Below are the code and all the weights of a small trained network. Each question names an input and a class and asks about switching units off, where a switched-off unit gives its printed mean instead of its output.

import numpy as np


def w(rows, s, z=0):
    codes = np.array(rows[::2]) - 128.0
    scale = np.full(codes.shape[1], s)
    scale[-1] = z or s
    return codes * scale


def f(y):
    return np.maximum(y, 0)


def log_softmax(a):
    a = a - a.max(-1, keepdims=True)
    return a - np.log(np.exp(a).sum(-1, keepdims=True))


def net(x, mask):
    res = np.array(x, float).reshape(1, 3) / 4 @ E
    y = f(res @ A[0][:, :-1].T + A[0][:, -1])
    res = res + np.where(mask, y, B[0][:, -1]) @ B[0][:, :-1]
    return log_softmax(res[-1] @ U[:, :-1].T + U[:, -1])


A, B = {}, {}
E = w([
[106,254,107],'x0',
[182,118,14],'x1',
[251,152,172],'x2',
],0.0078)
A[0] = w([
[102,158,46,122],'neuron 0',
[195,100,49,63],'neuron 1',
[129,76,119,207],'neuron 2',
[22,79,117,48],'neuron 3',
[68,173,53,110],'neuron 4',
[60,165,204,23],'neuron 5',
[115,137,117,118],'neuron 6',
[42,88,113,255],'neuron 7',
[127,251,139,104],'neuron 8',
[147,94,214,147],'neuron 9',
[67,87,115,171],'neuron 10',
[79,153,192,229],'neuron 11',
],0.016,0.0062)
B[0] = w([
[155,217,95,199],'neuron 0',
[98,10,151,189],'neuron 1',
[119,152,177,202],'neuron 2',
[86,93,224,207],'neuron 3',
[138,244,115,210],'neuron 4',
[171,77,53,185],'neuron 5',
[123,147,127,141],'neuron 6',
[166,68,50,255],'neuron 7',
[116,2,127,234],'neuron 8',
[108,232,124,219],'neuron 9',
[130,55,116,206],'neuron 10',
[101,147,205,234],'neuron 11',
],0.03,0.0097)
U = w([
[88,113,215,252],'0',
[165,88,63,52],'1',
[129,246,130,83],'2',
],0.012,0.0012)

Each question gives the input, the list of numbers given to net, and the class t.
The units are the neurons (one row each of A and B). Each row of codes is followed by its name. A weight is (code - 128) times the scale printed after its matrix; where a second scale follows, it is the last column's (A, B and U).
mask holds one flag per neuron, in row order. A switched-off neuron (its flag False) gives its mean, the last column of its row in B, instead of its output. The means were averaged over made-up inputs and are rounded, as every weight is.
A unit's drop is (log p(t) with every unit on - log p(t) with that unit switched off) / (log p(t) with every unit on - log p(t) with every unit switched off).
The circuit of an input: a set's keep is (log p(t) with only the set's units on - log p(t) with every unit switched off) / (log p(t) with every unit on - log p(t) with every unit switched off). Starting from all 12 units, units are removed one at a time, each time the one whose removal leaves the highest keep (on an exact tie, the one counted first), for as long as the keep stays at least 0.8.
circuit, biggest first: the units of the circuit, biggest drop first
k most important neurons: the k neurons with the biggest drops, biggest first
drop of u: that unit's drop, to one decimal
input [-5,-7,6], class 2: circuit, biggest first : [neuron 9]
input [-1,0,3], class 2: 2 most important neurons : [neuron 8; neuron 3]
input [3,-7,-8], class 1: 2 most important neurons : [neuron 5; neuron 7]
input [7,8,0], class 2: 2 most important neurons : [neuron 4; neuron 0]
input [7,-2,-5], class 1: 2 most important neurons : [neuron 8; neuron 5]
input [7,-2,0], class 1: 4 most important neurons : [neuron 8; neuron 3; neuron 5; neuron 2]
input [-2,-8,1], class 2: 4 most important neurons : [neuron 9; neuron 8; neuron 1; neuron 3]
input [5,4,-8], class 2: 2 most important neurons : [neuron 4; neuron 0]
input [-6,5,8], class 0: 2 most important neurons : [neuron 1; neuron 7]
input [4,8,-1], class 2: 3 most important neurons : [neuron 4; neuron 0; neuron 7]
input [4,-2,-8], class 1: 2 most important neurons : [neuron 7; neuron 5]
input [3,-6,-5], class 1: 3 most important neurons : [neuron 5; neuron 7; neuron 2]
input [6,-3,0], class 1: 2 most important neurons : [neuron 5; neuron 3]
input [8,-7,-6], class 1: circuit, biggest first : [neuron 5]
input [0,4,6], class 0: drop of neuron 1 : 0.4
input [5,-1,-3], class 1: drop of neuron 9 : 0.6
input [-7,8,1], class 0: drop of neuron 2 : 0.5
